Below are the code and all the weights of a small trained network. Each question names an input and a class and asks about switching units off, where a switched-off unit gives its printed mean instead of its output.

import numpy as np


def w(rows, s, z=0):
    codes = np.array(rows[::2]) - 128.0
    scale = np.full(codes.shape[1], s)
    scale[-1] = z or s
    return codes * scale


def f(y):
    return np.maximum(y, 0)


def log_softmax(a):
    a = a - a.max(-1, keepdims=True)
    return a - np.log(np.exp(a).sum(-1, keepdims=True))


def net(x, mask):
    res = np.array(x, float).reshape(1, 5) / 4 @ E
    y = f(res @ A[0][:, :-1].T + A[0][:, -1])
    res = res + np.where(mask, y, B[0][:, -1]) @ B[0][:, :-1]
    return log_softmax(res[-1] @ U[:, :-1].T + U[:, -1])


A, B = {}, {}
E = w([
[9,212,156,69,164],'x0',
[88,103,239,131,65],'x1',
[129,128,128,128,128],'x2',
[177,60,164,37,183],'x3',
[60,37,102,185,167],'x4',
],0.011)
A[0] = w([
[141,164,12,132,241,91],'n1',
[168,188,80,86,127,93],'n2',
[139,46,155,45,179,4],'n3',
[79,173,172,79,134,134],'n4',
[32,49,41,172,231,40],'n5',
[181,109,145,26,187,43],'n6',
[60,189,110,80,169,58],'n7',
[196,254,125,92,88,22],'n8',
[169,220,170,41,103,73],'n9',
[57,102,128,145,194,145],'n10',
[22,160,89,29,138,166],'n11',
[90,176,64,197,46,14],'n12',
],0.0092,0.0034)
B[0] = w([
[78,118,228,18,41,240],'n1',
[145,125,254,197,105,193],'n2',
[45,198,70,114,185,205],'n3',
[174,109,150,85,126,221],'n4',
[156,121,189,224,173,249],'n5',
[87,189,85,161,157,214],'n6',
[211,118,84,90,164,217],'n7',
[141,136,147,219,168,234],'n8',
[118,114,158,206,141,239],'n9',
[162,120,178,183,129,203],'n10',
[186,78,101,94,132,254],'n11',
[108,232,56,95,162,218],'n12',
],0.009)
U = w([
[56,230,61,148,205,109],'0',
[148,124,193,204,149,1],'1',
[74,125,236,93,38,199],'2',
[254,84,65,130,130,166],'3',
[136,135,132,138,124,255],'4',
[101,97,83,78,59,102],'5',
[73,127,70,51,41,32],'6',
],0.0096,0.0073)

Each question gives the input, the list of numbers given to net, and the class t.
The units are the neurons (one row each of A and B). Each row of codes is followed by its name. A weight is (code - 128) times the scale printed after its matrix; where a second scale follows, it is the last column's (A, B and U).
mask holds one flag per neuron, in row order. A switched-off neuron (its flag False) gives its mean, the last column of its row in B, instead of its output. The means were averaged over made-up inputs and are rounded, as every weight is.
A unit's drop is (log p(t) with every unit on - log p(t) with that unit switched off) / (log p(t) with every unit on - log p(t) with every unit switched off).
The circuit of an input: a set's keep is (log p(t) with only the set's units on - log p(t) with every unit switched off) / (log p(t) with every unit on - log p(t) with every unit switched off). Starting from all 12 units, units are removed one at a time, each time the one whose removal leaves the highest keep (on an exact tie, the one counted first), for as long as the keep stays at least 0.8.
units of the circuit, in order: the units of the circuit, biggest drop first
unit that matters most: the unit with the biggest drop
top k neurons: the k neurons with the biggest drops, biggest first
drop of u: that unit's drop, to one decimal
input [7,2,0,8,0], class 0: unit that matters most -> n3
input [6,2,-2,5,4], class 3: units of the circuit, in order -> [n11; n7]
input [8,-6,-7,5,-8], class 1: units of the circuit, in order -> [n2; n9]
input [3,-5,5,4,3], class 2: top 3 neurons -> [n1; n12; n8]
input [-7,-5,2,-8,-4], class 0: top 2 neurons -> [n12; n11]
input [0,-4,-3,-1,-7], class 1: units of the circuit, in order -> [n8; n2]
input [-4,2,-6,5,-7], class 1: units of the circuit, in order -> [n9; n8]
input [6,-4,2,3,-7], class 1: units of the circuit, in order -> [n2; n9]
input [3,-7,8,-7,-4], class 4: top 2 neurons -> [n1; n2]
input [5,1,-6,-1,-8], class 1: units of the circuit, in order -> [n9; n8]
input [4,-4,4,8,-7], class 0: top 3 neurons -> [n6; n3; n5]
input [5,-8,6,-3,-8], class 1: top 4 neurons -> [n8; n2; n9; n7]
input [-4,4,3,-6,3], class 0: top 2 neurons -> [n12; n1]
input [8,6,1,7,3], class 3: unit that matters most -> n11
input [-5,-5,1,7,6], class 0: top 2 neurons -> [n3; n6]
input [-6,1,0,-1,-7], class 1: units of the circuit, in order -> [n8; n11]
input [1,-6,-4,-6,-7], class 1: top 4 neurons -> [n2; n8; n3; n9]
input [-2,4,4,-8,3], class 0: top 2 neurons -> [n12; n1]
input [7,1,2,-5,-5], class 3: top 3 neurons -> [n11; n7; n4]
input [8,-8,6,-2,3], class 2: unit that matters most -> n1
input [-7,-7,-5,-1,2], class 2: units of the circuit, in order -> [n1; n7]
input [2,-7,7,-5,8], class 1: top 2 neurons -> [n5; n10]
input [-1,-7,1,-7,-8], class 1: top 3 neurons -> [n2; n8; n3]
input [7,4,-2,2,-4], class 3: drop of n1 -> 0.1
input [7,-8,7,2,3], class 2: drop of n1 -> 1.3
